Here is a tiny trained network, its code and every weight. The questions are about switching its units off for an input and a class, where a switched-off unit gives its printed mean instead of its output.

import numpy as np


def w(rows, s, z=0):
    codes = np.array(rows[::2]) - 128.0
    scale = np.full(codes.shape[1], s)
    scale[-1] = z or s
    return codes * scale


def norm(h):
    return h / np.sqrt((h * h).mean(-1, keepdims=True) + 1e-5)


def f(y):
    return np.maximum(y, 0)


def log_softmax(a):
    a = a - a.max(-1, keepdims=True)
    return a - np.log(np.exp(a).sum(-1, keepdims=True))


def net(x, mask):
    res = np.array(x, float).reshape(1, 8) / 4 @ E
    u = 0
    for l in range(3):
        y = f(norm(res) @ A[l][:, :-1].T + A[l][:, -1])
        res = res + np.where(mask[u : u + 7], y, B[l][:, -1]) @ B[l][:, :-1]
        u += 7
    return log_softmax(norm(res)[-1] @ U[:, :-1].T + U[:, -1])


A, B = {}, {}
E = w([
[172,79,152],'x0',
[104,190,91],'x1',
[234,122,190],'x2',
[79,41,107],'x3',
[104,82,159],'x4',
[142,103,7],'x5',
[2,173,41],'x6',
[31,137,52],'x7',
],0.0053)
A[0] = w([
[1,91,191,183],'0.n0',
[129,144,223,144],'0.n1',
[194,164,49,95],'0.n2',
[107,35,141,200],'0.n3',
[143,128,128,4],'0.n4',
[158,92,175,197],'0.n5',
[149,175,106,99],'0.n6',
],0.015,0.0026)
B[0] = w([
[119,159,190,254],'0.n0',
[190,202,139,220],'0.n1',
[141,2,112,205],'0.n2',
[118,74,239,215],'0.n3',
[56,243,195,129],'0.n4',
[156,41,188,220],'0.n5',
[80,220,162,165],'0.n6',
],0.0071,0.007)
A[1] = w([
[160,114,48,247],'1.n0',
[157,199,152,103],'1.n1',
[106,122,143,111],'1.n2',
[154,156,101,174],'1.n3',
[128,119,123,68],'1.n4',
[29,251,137,158],'1.n5',
[109,177,141,129],'1.n6',
],0.012,0.0013)
B[1] = w([
[100,94,1,176],'1.n0',
[83,175,95,184],'1.n1',
[98,105,198,151],'1.n2',
[80,44,160,143],'1.n3',
[115,147,129,131],'1.n4',
[187,143,112,255],'1.n5',
[74,155,51,170],'1.n6',
],0.0086,0.0059)
A[2] = w([
[148,120,64,180],'2.n0',
[184,103,120,95],'2.n1',
[29,82,142,158],'2.n2',
[183,137,170,104],'2.n3',
[120,254,133,35],'2.n4',
[89,143,75,74],'2.n5',
[224,166,121,253],'2.n6',
],0.011,0.0024)
B[2] = w([
[47,57,115,200],'2.n0',
[82,120,88,186],'2.n1',
[152,92,222,227],'2.n2',
[155,97,117,222],'2.n3',
[118,205,87,237],'2.n4',
[145,143,221,187],'2.n5',
[227,200,3,252],'2.n6',
],0.0074,0.0043)
U = w([
[8,77,14,148],'0',
[60,80,190,158],'1',
[79,205,56,121],'2',
[118,146,144,90],'3',
[42,204,65,5],'4',
[152,178,75,152],'5',
[196,103,136,171],'6',
],0.014,0.0027)

Each question gives the input, the list of numbers given to net, and the class t.
The units are the neurons (one row each of A and B). Each row of codes is followed by its name. A weight is (code - 128) times the scale printed after its matrix; where a second scale follows, it is the last column's (A, B and U).
mask holds one flag per neuron, layer by layer. A switched-off neuron (its flag False) gives its mean, the last column of its row in B, instead of its output. The means were averaged over made-up inputs and are rounded, as every weight is.
A unit's drop is (log p(t) with every unit on - log p(t) with that unit switched off) / (log p(t) with every unit on - log p(t) with every unit switched off).
The circuit of an input: a set's keep is (log p(t) with only the set's units on - log p(t) with every unit switched off) / (log p(t) with every unit on - log p(t) with every unit switched off). Starting from the 12 units with the biggest drops (on a tie, the unit counted first), units are removed one at a time, each time the one whose removal leaves the highest keep (on an exact tie, the one counted first), for as long as the keep stays at least 0.8.
circuit, biggest first: the units of the circuit, biggest drop first
top k neurons: the k neurons with the biggest drops, biggest first
k most important neurons of layer l: the k neurons of layer l with the biggest drops, biggest first
drop when u is switched off: that unit's drop, to one decimal
input [8,0,7,2,6,7,-1,5], class 1: circuit, biggest first	0.n3; 1.n5
input [2,-3,-3,5,-8,-7,4,8], class 1: circuit, biggest first	2.n2
input [-1,6,7,-5,8,-4,-5,4], class 5: top 2 neurons	0.n1; 2.n6
input [-3,-7,5,-3,-6,-2,-1,2], class 5: circuit, biggest first	2.n6; 0.n3
input [1,6,7,4,0,-7,-2,7], class 5: circuit, biggest first	0.n1; 2.n6
input [5,6,-5,-5,-7,1,-2,-7], class 0: top 3 neurons	0.n3; 0.n0; 0.n2
input [-7,-6,4,-4,0,-5,-4,5], class 2: top 2 neurons	0.n1; 0.n2
input [-1,4,-3,-4,-6,-5,-2,-1], class 2: 2 most important neurons of layer 1	1.n1; 1.n6
input [-8,0,-2,-3,-5,7,-5,-8], class 0: 2 most important neurons of layer 1	1.n0; 1.n5
input [-6,2,-8,2,7,-7,-1,7], class 3: drop when 2.n2 is switched off	0.2
input [0,-3,0,-3,-4,4,3,4], class 0: drop when 0.n4 is switched off	0.0
input [7,4,1,-6,8,7,-5,5], class 0: drop when 1.n0 is switched off	0.1
